Below are the code and all the weights of a small trained network. Each question names an input and a class and asks about switching units off, where a switched-off unit gives its printed mean instead of its output.

import numpy as np


def w(rows, s, z=0):
    codes = np.array(rows[::2]) - 128.0
    scale = np.full(codes.shape[1], s)
    scale[-1] = z or s
    return codes * scale


def f(y):
    return np.maximum(y, 0)


def log_softmax(a):
    a = a - a.max(-1, keepdims=True)
    return a - np.log(np.exp(a).sum(-1, keepdims=True))


def net(x, mask):
    res = np.array(x, float).reshape(1, 6) / 4 @ E
    y = f(res @ A[0][:, :-1].T + A[0][:, -1])
    res = res + np.where(mask, y, B[0][:, -1]) @ B[0][:, :-1]
    return log_softmax(res[-1] @ U[:, :-1].T + U[:, -1])


A, B = {}, {}
E = w([
[128,124,127],'x0',
[126,128,130],'x1',
[131,128,125],'x2',
[254,174,31],'x3',
[188,235,245],'x4',
[227,23,198],'x5',
],0.0064)
A[0] = w([
[80,151,82,66],'N1',
[27,47,179,145],'N2',
[199,96,181,131],'N3',
[175,118,48,106],'N4',
[186,135,29,169],'N5',
[135,53,189,144],'N6',
[88,244,129,141],'N7',
[160,67,125,122],'N8',
[169,65,175,207],'N9',
[177,148,81,97],'N10',
[165,196,58,84],'N11',
[116,202,78,116],'N12',
[129,171,160,19],'N13',
[172,200,182,85],'N14',
[87,181,123,212],'N15',
[178,162,77,88],'N16',
[135,55,59,21],'N17',
[99,130,153,169],'N18',
[172,195,90,55],'N19',
[43,157,61,124],'N20',
[165,202,179,4],'N21',
[126,128,132,81],'N22',
[228,130,95,133],'N23',
[108,208,123,109],'N24',
[127,107,110,42],'N25',
[156,100,140,198],'N26',
[143,95,2,153],'N27',
[172,252,176,94],'N28',
[8,127,169,56],'N29',
[182,170,85,97],'N30',
[60,81,56,43],'N31',
[195,88,130,101],'N32',
],0.012,0.0038)
B[0] = w([
[181,120,80,177],'N1',
[164,222,195,242],'N2',
[174,150,14,213],'N3',
[113,162,146,206],'N4',
[142,187,189,245],'N5',
[150,165,57,205],'N6',
[155,103,44,240],'N7',
[159,164,71,177],'N8',
[132,141,51,221],'N9',
[136,193,152,188],'N10',
[159,145,167,213],'N11',
[152,91,53,207],'N12',
[135,100,139,155],'N13',
[33,27,114,218],'N14',
[192,133,2,214],'N15',
[131,185,156,194],'N16',
[86,69,128,187],'N17',
[185,193,132,172],'N18',
[132,148,157,193],'N19',
[160,100,61,228],'N20',
[90,60,154,196],'N21',
[87,106,115,128],'N22',
[80,149,160,229],'N23',
[170,117,124,196],'N24',
[134,115,132,134],'N25',
[79,121,44,181],'N26',
[118,82,203,248],'N27',
[98,18,189,255],'N28',
[174,203,177,221],'N29',
[96,239,173,198],'N30',
[107,29,208,205],'N31',
[165,128,90,187],'N32',
],0.0062,0.0075)
U = w([
[213,126,122,254],'0',
[208,145,13,22],'1',
[161,227,205,38],'2',
[108,8,197,53],'3',
[82,171,85,247],'4',
],0.011,0.0066)

Each question gives the input, the list of numbers given to net, and the class t.
The units are the neurons (one row each of A and B). Each row of codes is followed by its name. A weight is (code - 128) times the scale printed after its matrix; where a second scale follows, it is the last column's (A, B and U).
mask holds one flag per neuron, in row order. A switched-off neuron (its flag False) gives its mean, the last column of its row in B, instead of its output. The means were averaged over made-up inputs and are rounded, as every weight is.
A unit's drop is (log p(t) with every unit on - log p(t) with that unit switched off) / (log p(t) with every unit on - log p(t) with every unit switched off).
The circuit of an input: a set's keep is (log p(t) with only the set's units on - log p(t) with every unit switched off) / (log p(t) with every unit on - log p(t) with every unit switched off). Starting from the 12 units with the biggest drops (on a tie, the unit counted first), units are removed one at a time, each time the one whose removal leaves the highest keep (on an exact tie, the one counted first), for as long as the keep stays at least 0.8.
circuit, biggest first: the units of the circuit, biggest drop first
k most important neurons: the k neurons with the biggest drops, biggest first
drop when u is switched off: that unit's drop, to one decimal
input [1,-3,3,-6,-7,-7], class 1: circuit, biggest first	[N20]
input [2,7,-4,5,7,2], class 3: circuit, biggest first	[N28, N14]
input [6,-2,-7,2,6,8], class 1: 2 most important neurons	[N3, N9]
input [-8,-5,5,-8,-8,3], class 2: 2 most important neurons	[N2, N29]
input [4,-1,2,2,-5,-1], class 3: circuit, biggest first	[N27, N31, N3]
input [-3,-2,5,4,8,2], class 3: circuit, biggest first	[N28, N14]
input [5,-1,-1,0,-6,-3], class 3: circuit, biggest first	[N31, N27]
input [-3,6,2,-6,-6,7], class 1: circuit, biggest first	[N6, N9]
input [7,-7,-6,1,7,5], class 3: 3 most important neurons	[N28, N14, N21]
input [0,8,-5,-4,7,-6], class 3: 4 most important neurons	[N28, N14, N21, N3]
input [-8,-6,-5,8,6,7], class 2: 2 most important neurons	[N30, N23]
input [-2,8,-3,-7,-3,0], class 2: 2 most important neurons	[N2, N29]
input [-1,2,-2,-3,2,-3], class 1: 2 most important neurons	[N15, N27]
input [-5,-4,7,-3,-8,0], class 3: circuit, biggest first	[N31]
input [2,4,-5,-6,3,4], class 2: drop when N27 is switched off	-0.1
input [-8,-6,-1,4,3,1], class 4: drop when N14 is switched off	0.2
input [0,8,-3,-7,-2,2], class 2: drop when N2 is switched off	0.3
